How the units are linked:
ve: j476->j721, j845->j136, j985->j357, j824->j378, j699->j574, j669->j64, j804->j808, j77->j187, j184->j654, j921->j63, j743->j419, j927->j536, j335->j724, j536->j38, j204->j927, j785->j321, j55->j414, j126->j854, j220->j237, j884->j175, j664->j503, j115->j904, j684->j29, j149->j6, j441->j415, j165->j405, j404->j593, j291->j817, j503->j921, j604->j743, j85->j985, j117->j77, j497->j104, j854->j824, j378->j998, j618->j785, j654->j149, j409->j220, j957->j884, j483->j604, j525->j201, j326->j684, j147->j251, j237->j651, j998->j55, j841->j335, j667->j703, j572->j841, j817->j948, j988->j890, j703->j859, j772->j844, j808->j664, j546->j400, j405->j525, j414->j826, j606->j441, j408->j61, j419->j497, j229->j494, j131->j483, j716->j974, j348->j165, j509->j115, j471->j744, j187->j348, j395->j507, j321->j988, j948->j966, j760->j117, j744->j845, j966->j204, j974->j640, j251->j395, j400->j618, j437->j957, j38->j404, j357->j924, j29->j699, j651->j184, j574->j667, j61->j546, j104->j476, j136->j716, j724->j509, j890->j229, j64->j772, j494->j326, j859->j409, j924->j291, j534->j760, j844->j261, j415->j669, j261->j147, j721->j85, j904->j127, j507->j131, j640->j408, j826->j534, j127->j606, j201->j437, j593->j804, j63->j471, j175->j572, j6->j126
na: j476->j716, j845->j237, j985->j408, j824->j904, j699->j348, j669->j204, j804->j29, j77->j261, j184->j572, j921->j703, j743->j471, j927->j890, j335->j721, j536->j229, j204->j988, j785->j998, j55->j441, j126->j509, j220->j957, j884->j419, j664->j574, j115->j357, j684->j77, j149->j335, j441->j948, j165->j395, j404->j326, j291->j400, j503->j667, j604->j63, j85->j640, j117->j844, j497->j845, j854->j115, j378->j127, j618->j378, j654->j841, j409->j437, j957->j743, j483->j921, j525->j131, j326->j117, j147->j593, j237->j884, j998->j606, j841->j476, j667->j405, j572->j104, j817->j618, j988->j414, j703->j525, j772->j536, j808->j699, j546->j854, j405->j507, j414->j415, j606->j817, j408->j6, j419->j744, j229->j534, j131->j503, j716->j184, j348->j251, j509->j985, j471->j409, j187->j147, j395->j808, j321->j55, j948->j785, j760->j772, j744->j220, j966->j321, j974->j654, j251->j804, j400->j824, j437->j604, j38->j494, j357->j61, j29->j187, j651->j175, j574->j165, j61->j126, j104->j136, j136->j651, j724->j85, j890->j826, j64->j927, j494->j760, j859->j201, j924->j546, j534->j64, j844->j38, j415->j966, j261->j404, j721->j974, j904->j924, j507->j664, j640->j149, j826->j669, j127->j291, j201->j483, j593->j684, j63->j859, j175->j497, j6->j724
si: j476->j845, j845->j409, j985->j974, j824->j509, j699->j77, j669->j948, j804->j326, j77->j772, j184->j884, j921->j574, j743->j921, j927->j321, j335->j104, j536->j988, j204->j785, j785->j824, j55->j127, j126->j335, j220->j201, j884->j604, j664->j29, j115->j85, j684->j760, j149->j572, j441->j291, j165->j147, j404->j229, j291->j61, j503->j699, j604->j503, j85->j716, j117->j64, j497->j471, j854->j724, j378->j115, j618->j854, j654->j175, j409->j525, j957->j483, j483->j664, j525->j395, j326->j534, j147->j38, j237->j437, j998->j904, j841->j497, j667->j348, j572->j419, j817->j546, j988->j998, j703->j165, j772->j204, j808->j684, j546->j6, j405->j251, j414->j606, j606->j924, j408->j654, j419->j63, j229->j414, j131->j808, j716->j237, j348->j261, j509->j721, j471->j703, j187->j844, j395->j593, j321->j378, j948->j400, j760->j669, j744->j859, j966->j618, j974->j651, j251->j404, j400->j126, j437->j131, j38->j890, j357->j640, j29->j117, j651->j957, j574->j187, j61->j149, j104->j744, j136->j220, j724->j476, j890->j55, j64->j966, j494->j826, j859->j405, j924->j408, j534->j415, j844->j927, j415->j817, j261->j536, j721->j136, j904->j985, j507->j804, j640->j184, j826->j441, j127->j357, j201->j507, j593->j494, j63->j667, j175->j743, j6->j841
lu: j476->j841, j845->j497, j985->j509, j824->j400, j699->j808, j669->j826, j804->j251, j77->j684, j184->j716, j921->j483, j743->j957, j927->j64, j335->j149, j536->j772, j204->j669, j785->j948, j55->j321, j126->j61, j220->j744, j884->j237, j664->j507, j115->j854, j684->j593, j149->j640, j441->j55, j165->j574, j404->j261, j291->j127, j503->j131, j604->j437, j85->j724, j117->j326, j497->j175, j854->j546, j378->j618, j618->j817, j654->j974, j409->j471, j957->j220, j483->j201, j525->j703, j326->j404, j147->j187, j237->j845, j998->j785, j841->j654, j667->j503, j572->j184, j817->j606, j988->j204, j703->j921, j772->j760, j808->j395, j546->j924, j405->j667, j414->j988, j606->j998, j408->j985, j419->j884, j229->j536, j131->j525, j716->j476, j348->j699, j509->j126, j471->j743, j187->j29, j395->j165, j321->j966, j948->j441, j760->j494, j744->j419, j966->j415, j974->j721, j251->j348, j400->j291, j437->j409, j38->j844, j357->j115, j29->j804, j651->j136, j574->j664, j61->j357, j104->j572, j136->j104, j724->j6, j890->j927, j64->j534, j494->j38, j859->j63, j924->j904, j534->j229, j844->j117, j415->j414, j261->j77, j721->j335, j904->j824, j507->j405, j640->j85, j826->j890, j127->j378, j201->j859, j593->j147, j63->j604, j175->j651, j6->j408

In the rows, zero is written as 151.

The rows follow the links: the fewer symbols apart two units are, the more alike their rows tend to be.

Each row is also shifted at random along 8 hidden directions that mean nothing.

Each row, then its unit:
(88, 127, 138, 159, 152, 138, 142, 135, 188, 163, 161, 126, 179, 130, 145, 150, 148, 169, 142, 145, 161, 145, 204, 130, 134, 145, 140, 180, 146, 142, 167, 158, 171, 142, 181, 128, 229, 131, 155, 178, 131, 150, 156, 155, 133, 161, 146, 146, 153); unit j149
(217, 131, 84, 155, 127, 140, 181, 163, 162, 176, 164, 167, 146, 136, 138, 147, 169, 162, 127, 138, 135, 140, 153, 150, 137, 124, 155, 102, 188, 200, 171, 163, 172, 140, 181, 157, 133, 120, 128, 171, 163, 132, 181, 166, 134, 145, 164, 140, 127); unit j476
(91, 157, 146, 159, 133, 143, 144, 152, 169, 180, 152, 144, 188, 143, 177, 140, 164, 167, 221, 130, 174, 137, 140, 125, 116, 142, 162, 153, 156, 140, 155, 157, 149, 161, 148, 148, 217, 136, 147, 152, 149, 138, 171, 137, 127, 169, 122, 145, 157); unit j572
(129, 138, 194, 170, 202, 144, 196, 168, 164, 142, 159, 119, 146, 148, 146, 120, 148, 169, 162, 137, 179, 137, 150, 142, 126, 176, 179, 172, 160, 183, 113, 190, 185, 121, 214, 146, 236, 155, 172, 182, 177, 218, 107, 141, 146, 162, 157, 180, 137); unit j126
(136, 145, 104, 156, 121, 149, 104, 143, 136, 179, 150, 158, 179, 145, 166, 139, 172, 156, 133, 135, 145, 150, 120, 136, 132, 127, 147, 147, 139, 120, 163, 155, 148, 151, 125, 147, 189, 123, 108, 156, 155, 121, 189, 151, 129, 149, 172, 135, 153); unit j175
(258, 139, 174, 156, 160, 149, 93, 153, 131, 122, 162, 158, 172, 149, 181, 152, 174, 159, 127, 169, 171, 148, 150, 171, 175, 146, 123, 159, 120, 78, 144, 151, 162, 167, 98, 151, 169, 181, 153, 167, 147, 190, 132, 142, 173, 158, 154, 131, 185); unit j988
(48, 145, 123, 136, 180, 162, 139, 149, 150, 131, 144, 146, 107, 159, 134, 170, 149, 127, 104, 177, 111, 160, 185, 156, 183, 164, 161, 156, 165, 154, 150, 130, 144, 149, 174, 163, 242, 155, 151, 139, 172, 130, 151, 157, 163, 128, 171, 142, 156); unit j326
(135, 173, 164, 144, 149, 166, 124, 148, 143, 144, 138, 162, 145, 170, 167, 164, 153, 130, 177, 160, 142, 160, 153, 156, 163, 160, 158, 148, 141, 134, 148, 137, 127, 164, 117, 165, 148, 166, 146, 119, 155, 136, 153, 151, 161, 145, 135, 147, 159); unit j187
(256, 166, 182, 135, 131, 161, 170, 167, 131, 145, 145, 190, 134, 159, 141, 172, 152, 134, 110, 168, 129, 153, 143, 167, 182, 154, 122, 124, 146, 161, 140, 122, 130, 159, 141, 173, 8, 160, 176, 129, 154, 118, 183, 162, 168, 136, 152, 132, 154); unit j593
(212, 147, 104, 165, 159, 171, 84, 139, 138, 116, 147, 155, 192, 172, 188, 141, 165, 126, 97, 168, 137, 181, 150, 183, 169, 139, 120, 158, 116, 78, 180, 167, 153, 164, 108, 153, 213, 177, 121, 144, 132, 186, 106, 144, 176, 138, 189, 142, 180); unit j38
(114, 116, 165, 177, 167, 142, 141, 159, 178, 137, 168, 152, 178, 139, 158, 141, 172, 165, 88, 149, 160, 144, 211, 163, 148, 144, 130, 149, 128, 151, 140, 190, 191, 126, 164, 149, 148, 148, 141, 193, 151, 205, 127, 171, 158, 146, 148, 141, 140); unit j854
(114, 163, 91, 128, 128, 159, 199, 164, 181, 146, 148, 175, 196, 154, 157, 178, 159, 135, 154, 174, 120, 151, 154, 160, 175, 135, 126, 110, 173, 183, 186, 112, 134, 185, 197, 169, 138, 160, 157, 125, 135, 104, 172, 150, 166, 140, 146, 127, 145); unit j261
(123, 142, 179, 151, 160, 136, 129, 150, 140, 151, 166, 142, 134, 137, 155, 151, 160, 180, 199, 147, 189, 132, 138, 148, 145, 152, 180, 159, 156, 142, 132, 154, 165, 153, 122, 141, 173, 162, 145, 176, 169, 181, 145, 148, 151, 173, 135, 160, 155); unit j924
(193, 123, 127, 136, 155, 144, 88, 141, 164, 128, 160, 153, 179, 131, 156, 182, 174, 155, 83, 186, 138, 145, 205, 159, 192, 133, 116, 164, 125, 101, 160, 118, 157, 168, 137, 144, 214, 160, 138, 169, 142, 138, 168, 163, 169, 143, 155, 110, 166); unit j669
(144, 134, 136, 126, 142, 131, 116, 135, 122, 150, 168, 148, 120, 124, 125, 174, 151, 181, 141, 166, 164, 138, 128, 155, 179, 131, 163, 159, 158, 145, 153, 114, 159, 163, 116, 128, 116, 153, 126, 179, 155, 136, 179, 161, 158, 164, 166, 154, 145); unit j817
(89, 144, 161, 131, 162, 143, 161, 159, 163, 135, 160, 154, 129, 135, 141, 183, 157, 163, 165, 175, 157, 138, 180, 157, 181, 152, 159, 142, 169, 166, 145, 121, 156, 168, 159, 155, 153, 172, 169, 163, 160, 148, 157, 156, 170, 157, 127, 139, 153); unit j204
(216, 145, 157, 160, 142, 142, 140, 149, 136, 168, 161, 148, 139, 145, 147, 135, 154, 173, 165, 130, 172, 143, 128, 146, 130, 144, 172, 151, 152, 159, 142, 171, 165, 136, 131, 140, 120, 136, 129, 173, 158, 167, 156, 158, 137, 163, 156, 167, 137); unit j974
(131, 146, 181, 165, 153, 145, 137, 150, 165, 172, 154, 138, 163, 145, 159, 139, 159, 166, 173, 131, 169, 138, 173, 130, 121, 158, 159, 169, 142, 139, 133, 168, 157, 137, 151, 144, 204, 132, 154, 163, 158, 158, 161, 149, 127, 161, 130, 148, 154); unit j716
(157, 160, 128, 146, 127, 147, 177, 155, 140, 186, 148, 154, 157, 147, 146, 141, 153, 160, 175, 133, 152, 141, 98, 130, 129, 143, 159, 139, 171, 170, 157, 144, 142, 152, 173, 150, 150, 126, 147, 144, 160, 112, 189, 140, 127, 158, 162, 152, 146); unit j497
(137, 140, 131, 170, 177, 160, 186, 164, 184, 110, 155, 166, 156, 167, 155, 154, 155, 134, 109, 163, 136, 169, 204, 194, 170, 150, 147, 116, 152, 201, 160, 188, 179, 139, 177, 167, 91, 176, 136, 162, 146, 216, 88, 177, 183, 133, 149, 165, 120); unit j64
(163, 173, 207, 159, 150, 156, 169, 143, 157, 174, 139, 136, 170, 162, 145, 135, 127, 148, 171, 129, 160, 156, 138, 129, 124, 172, 154, 193, 123, 160, 129, 160, 135, 132, 169, 143, 113, 134, 162, 133, 144, 140, 159, 149, 131, 153, 147, 171, 136); unit j220
(147, 158, 132, 163, 124, 156, 130, 141, 133, 176, 149, 159, 149, 159, 157, 137, 148, 143, 152, 132, 147, 165, 127, 145, 129, 144, 146, 149, 148, 131, 169, 168, 141, 147, 117, 148, 128, 130, 140, 141, 140, 133, 165, 147, 133, 152, 165, 154, 162); unit j419
(133, 146, 163, 153, 165, 144, 171, 162, 154, 132, 164, 145, 164, 142, 170, 149, 158, 165, 191, 165, 181, 144, 150, 161, 156, 155, 140, 147, 170, 126, 165, 150, 168, 176, 153, 151, 199, 181, 195, 164, 139, 189, 119, 123, 166, 171, 137, 149, 189); unit j321
(109, 183, 226, 160, 155, 164, 113, 136, 168, 164, 127, 138, 201, 172, 174, 145, 139, 145, 192, 130, 164, 157, 150, 128, 127, 172, 164, 208, 87, 132, 112, 156, 123, 139, 135, 145, 152, 144, 129, 126, 152, 146, 158, 157, 136, 152, 121, 163, 127); unit j604
(197, 179, 109, 164, 164, 171, 204, 169, 173, 155, 132, 154, 209, 184, 186, 122, 156, 126, 194, 134, 134, 163, 102, 150, 122, 154, 172, 129, 160, 197, 156, 183, 141, 148, 213, 172, 221, 152, 123, 120, 167, 166, 122, 138, 147, 140, 163, 171, 122); unit j703
(163, 151, 119, 156, 142, 166, 151, 159, 152, 163, 141, 171, 126, 164, 148, 150, 159, 122, 110, 146, 110, 160, 178, 150, 147, 152, 149, 123, 164, 166, 157, 161, 142, 137, 159, 174, 161, 130, 144, 132, 165, 122, 170, 164, 141, 127, 160, 137, 149); unit j201
(189, 167, 171, 122, 145, 145, 162, 143, 158, 140, 154, 144, 162, 141, 152, 184, 137, 163, 215, 177, 170, 145, 148, 149, 180, 153, 141, 169, 158, 133, 170, 98, 132, 195, 142, 138, 139, 180, 190, 137, 122, 124, 161, 134, 169, 171, 123, 146, 177); unit j534
(127, 142, 170, 155, 186, 141, 217, 159, 188, 133, 162, 124, 177, 141, 145, 147, 138, 170, 176, 155, 175, 143, 167, 154, 146, 163, 154, 166, 164, 192, 149, 163, 178, 150, 225, 138, 180, 169, 181, 175, 141, 200, 107, 144, 162, 165, 143, 174, 137); unit j606
(158, 137, 97, 178, 146, 155, 181, 170, 158, 166, 154, 165, 153, 158, 159, 119, 170, 141, 114, 130, 133, 157, 152, 155, 119, 143, 150, 108, 176, 181, 164, 202, 173, 127, 185, 170, 178, 125, 138, 161, 166, 168, 143, 156, 135, 136, 174, 151, 142); unit j651
(223, 167, 123, 155, 162, 170, 176, 165, 142, 156, 136, 155, 142, 175, 159, 133, 152, 125, 150, 144, 125, 162, 120, 146, 138, 164, 163, 137, 169, 165, 151, 164, 137, 146, 183, 171, 219, 144, 154, 122, 173, 137, 147, 138, 145, 135, 174, 156, 155); unit j525

Where do the symbols, taken in turn from left to right, take each start?
Answer with the unit's name.
(105, 154, 143, 160, 129, 153, 112, 143, 119, 177, 149, 155, 124, 153, 150, 137, 152, 145, 149, 133, 150, 159, 133, 141, 131, 147, 153, 154, 151, 116, 158, 163, 143, 144, 104, 151, 151, 126, 145, 144, 151, 129, 175, 145, 129, 153, 165, 149, 173)
lu na si lu lu si ve -> j859
(111, 138, 157, 140, 135, 128, 157, 150, 176, 163, 164, 146, 220, 120, 152, 160, 167, 188, 150, 151, 173, 124, 143, 139, 152, 128, 132, 164, 132, 159, 145, 127, 162, 159, 182, 130, 133, 141, 135, 181, 142, 138, 184, 155, 148, 167, 144, 137, 127)
lu na si lu si lu -> j716
(206, 177, 103, 129, 127, 159, 162, 159, 151, 146, 141, 182, 210, 165, 172, 169, 166, 141, 165, 162, 135, 153, 86, 167, 172, 125, 150, 113, 145, 179, 161, 121, 127, 180, 155, 166, 87, 166, 102, 123, 155, 119, 174, 154, 169, 142, 159, 144, 118)
na si si ve ve -> j536
(202, 144, 143, 144, 157, 152, 123, 147, 150, 128, 158, 156, 142, 149, 156, 172, 157, 148, 143, 176, 151, 156, 180, 169, 180, 147, 136, 148, 151, 122, 166, 135, 155, 171, 118, 151, 158, 175, 158, 155, 140, 160, 139, 153, 173, 153, 144, 138, 176)
na na lu ve -> j229
(135, 137, 160, 176, 187, 148, 161, 155, 161, 124, 162, 137, 155, 158, 158, 129, 150, 163, 154, 143, 176, 154, 157, 173, 140, 154, 175, 153, 145, 179, 137, 201, 190, 128, 158, 145, 147, 170, 124, 183, 161, 242, 84, 161, 165, 159, 157, 187, 123)
lu lu na lu -> j817
(184, 158, 148, 140, 141, 159, 142, 146, 142, 178, 140, 154, 105, 152, 125, 162, 143, 137, 133, 146, 121, 152, 161, 133, 150, 160, 167, 156, 160, 166, 142, 135, 130, 137, 152, 157, 150, 121, 147, 133, 168, 92, 196, 164, 131, 137, 156, 147, 144)
lu lu ve lu na -> j744
(86, 115, 160, 148, 172, 140, 102, 143, 152, 127, 163, 144, 158, 133, 139, 165, 163, 163, 54, 173, 143, 147, 197, 163, 184, 143, 128, 178, 117, 124, 133, 141, 172, 137, 150, 138, 170, 155, 131, 188, 157, 169, 152, 173, 167, 140, 172, 134, 146)
na si si lu lu si lu -> j724
(193, 144, 137, 161, 141, 142, 73, 127, 128, 166, 158, 137, 173, 143, 169, 135, 162, 174, 169, 130, 182, 149, 110, 143, 130, 131, 174, 176, 120, 108, 147, 167, 157, 146, 88, 127, 188, 138, 85, 172, 155, 168, 157, 151, 136, 168, 164, 165, 142)
si ve lu lu na na lu -> j476
(114, 169, 164, 130, 143, 158, 134, 143, 172, 140, 140, 159, 229, 155, 173, 174, 156, 144, 139, 172, 140, 154, 145, 153, 178, 144, 117, 172, 103, 130, 148, 111, 124, 177, 158, 149, 124, 166, 138, 127, 133, 120, 173, 153, 167, 147, 144, 130, 143)
na lu na si ve -> j760
(153, 148, 167, 162, 155, 144, 142, 152, 146, 133, 167, 145, 188, 148, 180, 140, 159, 168, 185, 156, 193, 150, 130, 167, 152, 145, 136, 156, 143, 109, 164, 166, 169, 171, 120, 140, 148, 182, 165, 169, 129, 209, 109, 130, 169, 173, 146, 156, 180)
na lu si lu na -> j400
(219, 113, 86, 139, 145, 132, 128, 151, 149, 147, 167, 166, 168, 124, 132, 161, 183, 177, 49, 156, 131, 134, 139, 167, 173, 109, 154, 124, 141, 192, 141, 146, 179, 131, 168, 144, 112, 131, 66, 198, 183, 149, 184, 189, 155, 137, 195, 142, 90)
lu ve ve ve si -> j400
(78, 147, 201, 141, 160, 135, 198, 160, 168, 143, 163, 142, 157, 132, 141, 166, 141, 176, 182, 167, 181, 135, 167, 151, 166, 162, 134, 164, 164, 156, 151, 129, 162, 168, 179, 141, 123, 173, 212, 166, 133, 163, 144, 138, 165, 171, 127, 148, 169)
ve lu lu si ve si si -> j357
(173, 125, 164, 182, 156, 143, 182, 157, 168, 151, 165, 145, 157, 142, 143, 128, 149, 162, 105, 139, 160, 153, 192, 158, 132, 152, 125, 149, 152, 163, 158, 199, 190, 124, 180, 146, 118, 141, 178, 184, 134, 198, 120, 157, 147, 152, 161, 157, 156)
ve ve na si -> j149
(173, 137, 123, 150, 139, 132, 186, 167, 156, 161, 172, 156, 150, 129, 155, 150, 168, 177, 187, 152, 174, 132, 140, 151, 145, 135, 149, 116, 194, 162, 173, 150, 173, 168, 165, 150, 169, 152, 175, 176, 149, 158, 157, 137, 150, 170, 143, 143, 170)
ve si si na si lu -> j651
(20, 144, 182, 163, 132, 143, 128, 148, 179, 174, 153, 155, 181, 139, 161, 152, 162, 168, 156, 132, 163, 138, 194, 135, 129, 144, 144, 158, 123, 149, 137, 162, 155, 139, 138, 146, 120, 127, 137, 166, 147, 144, 180, 170, 131, 156, 116, 138, 134)
si ve lu na ve na ve -> j476
(92, 197, 146, 144, 154, 164, 230, 167, 206, 144, 132, 162, 243, 179, 186, 157, 149, 142, 243, 148, 153, 154, 115, 159, 143, 151, 169, 126, 146, 227, 150, 148, 130, 174, 214, 167, 109, 176, 129, 114, 146, 156, 132, 150, 166, 152, 114, 169, 96)
ve lu na lu na si ve -> j593
(194, 143, 124, 140, 153, 133, 107, 123, 150, 174, 154, 115, 187, 129, 151, 147, 151, 185, 182, 140, 172, 135, 108, 119, 134, 134, 180, 199, 135, 135, 145, 131, 151, 151, 158, 116, 267, 130, 98, 172, 159, 131, 179, 145, 128, 173, 168, 164, 130)
lu ve lu lu ve lu lu -> j854
(83, 129, 113, 155, 132, 133, 179, 158, 156, 164, 172, 157, 142, 128, 142, 148, 161, 173, 151, 148, 160, 140, 157, 154, 144, 132, 143, 119, 187, 168, 179, 159, 177, 155, 163, 147, 138, 140, 163, 180, 143, 155, 157, 150, 144, 161, 153, 146, 160)
lu na ve na ve -> j546
(112, 185, 191, 168, 162, 171, 160, 159, 162, 155, 127, 156, 193, 187, 179, 130, 151, 133, 188, 126, 153, 159, 118, 149, 125, 167, 178, 157, 114, 181, 113, 183, 132, 131, 158, 167, 120, 152, 111, 123, 170, 175, 134, 159, 149, 143, 140, 174, 107)
na ve na na na -> j483
